A =
[[  6 -20   9  25  -7  31   7  16  -4   1  30]
 [-11  45   8  23   5   5 -31 -28  44   2  -3]
 [ -7  -7  31   1  30 -17  43  15 -24  -6  -7]
 [-56  33  -4  -8  -1 -44 -15  17  37  50   6]
 [ 20  34 -17  15  29  14 -19   8  22  18   4]
 [ 26 -13  14  -9  39  -3 -11 -39 -34 -19 -27]
 [ 29  11  11  11  11 -26  -9  28 -10  43 -55]
 [-30   2 -18 -15 -20 -18   0 -30 -22 -20  16]]
A[0, 0] => 6
A[1, 6] => -31
A[:, 4] => [-7, 5, 30, -1, 29, 39, 11, -20]
A[:, 10] => [30, -3, -7, 6, 4, -27, -55, 16]
A[2, 0] => -7
A[2, 7] => 15
A[6, 6] => -9
A[6, 5] => -26
A[:, 3] => [25, 23, 1, -8, 15, -9, 11, -15]
A[7, 6] => 0
A[4, 1] => 34
A[1, 3] => 23
A[3, 0] => -56
A[1, 4] => 5
A[2, 3] => 1
A[5, 4] => 39
A[2, 8] => -24
A[7, 8] => -22
A[4, 3] => 15
A[0, 3] => 25
A[:, 9] => [1, 2, -6, 50, 18, -19, 43, -20]
A[0, 6] => 7
A[6, 3] => 11
A[2, 6] => 43
A[5, 8] => -34
A[6] => [29, 11, 11, 11, 11, -26, -9, 28, -10, 43, -55]
A[0, 8] => -4
A[:, 1] => [-20, 45, -7, 33, 34, -13, 11, 2]
A[4] => [20, 34, -17, 15, 29, 14, -19, 8, 22, 18, 4]
A[7] => [-30, 2, -18, -15, -20, -18, 0, -30, -22, -20, 16]
A[2, 2] => 31
A[:, 5] => [31, 5, -17, -44, 14, -3, -26, -18]
A[5, 6] => -11

m = 3.437	-9.809	6.703	6.253	12.489
m[0]	3.437
m[2]	6.703
m[3]	6.253
m[1]	-9.809

B =
[[ 18 -13   1 -10 -17  -9   0   7   9  37 -32 -17 -19  11   6]
 [-11  17  -2 -57  -4  11   4  12   1   8  -2 -11  40   6   5]
 [ 21 -12   1  -9 -16 -11   1   7   8  34 -29 -19 -21  12   6]
 [  0  -1  10  41   0  29   2  -5 -11 -31 -33   4 -18  17  -4]
 [ 17   1   4  26 -12 -46  10  -4   5  -4   2  -5  21  -4 -11]]
B[0, 0]: 18
B[2]: [21, -12, 1, -9, -16, -11, 1, 7, 8, 34, -29, -19, -21, 12, 6]
B[:, 0]: [18, -11, 21, 0, 17]
B[3, 4]: 0
B[1, 3]: -57
B[3]: [0, -1, 10, 41, 0, 29, 2, -5, -11, -31, -33, 4, -18, 17, -4]
B[0, 14]: 6
B[4, 4]: -12
B[3, 11]: 4
B[3, 14]: -4
B[2, 7]: 7
B[4, 0]: 17
B[0, 12]: -19
B[0, 4]: -17
B[4, 12]: 21
B[4]: [17, 1, 4, 26, -12, -46, 10, -4, 5, -4, 2, -5, 21, -4, -11]
B[0, 7]: 7
B[:, 6]: [0, 4, 1, 2, 10]
B[:, 5]: [-9, 11, -11, 29, -46]
B[0, 13]: 11
B[3, 13]: 17
B[1, 0]: -11
B[3, 5]: 29
B[0, 10]: -32
B[:, 11]: [-17, -11, -19, 4, -5]
B[1, 10]: -2
B[1, 11]: -11
B[4, 9]: -4

X =
[ 0.028  0.150  0.098 -0.075 -0.140  0.100 -0.069  0.032  0.123 -0.133
 -0.010 -0.094  0.050]
X[0] = 0.028
X[7] = 0.032
X[9] = -0.133
X[2] = 0.098
X[4] = -0.140
X[3] = -0.075
X[11] = -0.094

a = [-63  63 -65  62 -66  63 -65  67  65 -68 -67  66]
a[0] -> -63
a[1] -> 63
a[7] -> 67

data =
[[-10   0  -5  21  20 -34  31   8 -12  11  38 -11]
 [  7  12  -7  23 -23 -43  29 -46  -8  22  24   0]
 [-21 -10 -11  33  40 -58  47  16   8  21  66 -18]]
data[0][0] = -10
data[:, 2] = [-5, -7, -11]
data[2][6] = 47
data[0][1] = 0
data[:, 4] = [20, -23, 40]
data[1] = [7, 12, -7, 23, -23, -43, 29, -46, -8, 22, 24, 0]
data[1][4] = -23
data[1][0] = 7
data[1][1] = 12
data[0][3] = 21
data[:, 0] = [-10, 7, -21]
data[2] = [-21, -10, -11, 33, 40, -58, 47, 16, 8, 21, 66, -18]
data[0] = [-10, 0, -5, 21, 20, -34, 31, 8, -12, 11, 38, -11]
data[0][4] = 20
data[1][10] = 24

grid =
[[ 80 116 132 144 158 122 119 130 113 124 139  93 122 101 100 164]
 [118 109  98 120 117 145 131 124 130 106 138 110 114 116 112 152]
 [130 123 145 109  91 125 145  96 104 147 157 174 122  71 123 118]
 [ 82 168 138 127 131 162 153 102 168 122 121 160 108 151 103 127]
 [ 93 140 170 131  94 161 182 116 198 121 110 158  82 159  89 129]
 [ 87 121 106 100 104 114 157  95 148 145 116 104 142 119 109 116]
 [153 154 114 169 124  47 117 130 143 115 105  98 162 121 111 159]]
grid[0][0] => 80
grid[4][9] => 121
grid[4][8] => 198
grid[4][2] => 170
grid[5][1] => 121
grid[:, 5] => [122, 145, 125, 162, 161, 114, 47]
grid[5] => [87, 121, 106, 100, 104, 114, 157, 95, 148, 145, 116, 104, 142, 119, 109, 116]
grid[4] => [93, 140, 170, 131, 94, 161, 182, 116, 198, 121, 110, 158, 82, 159, 89, 129]
grid[6][8] => 143
grid[3][6] => 153
grid[1][12] => 114
grid[3][7] => 102
grid[4][11] => 158
grid[1][3] => 120
grid[0][8] => 113
grid[6][3] => 169
grid[4][13] => 159
grid[:, 8] => [113, 130, 104, 168, 198, 148, 143]
grid[6][7] => 130
grid[1][0] => 118
grid[3][14] => 103
grid[6][14] => 111
grid[4][0] => 93
grid[3][5] => 162
grid[3][2] => 138
grid[5][6] => 157
grid[6] => [153, 154, 114, 169, 124, 47, 117, 130, 143, 115, 105, 98, 162, 121, 111, 159]
grid[5][3] => 100
grid[:, 13] => [101, 116, 71, 151, 159, 119, 121]
grid[0][4] => 158
grid[3][15] => 127
grid[0][7] => 130
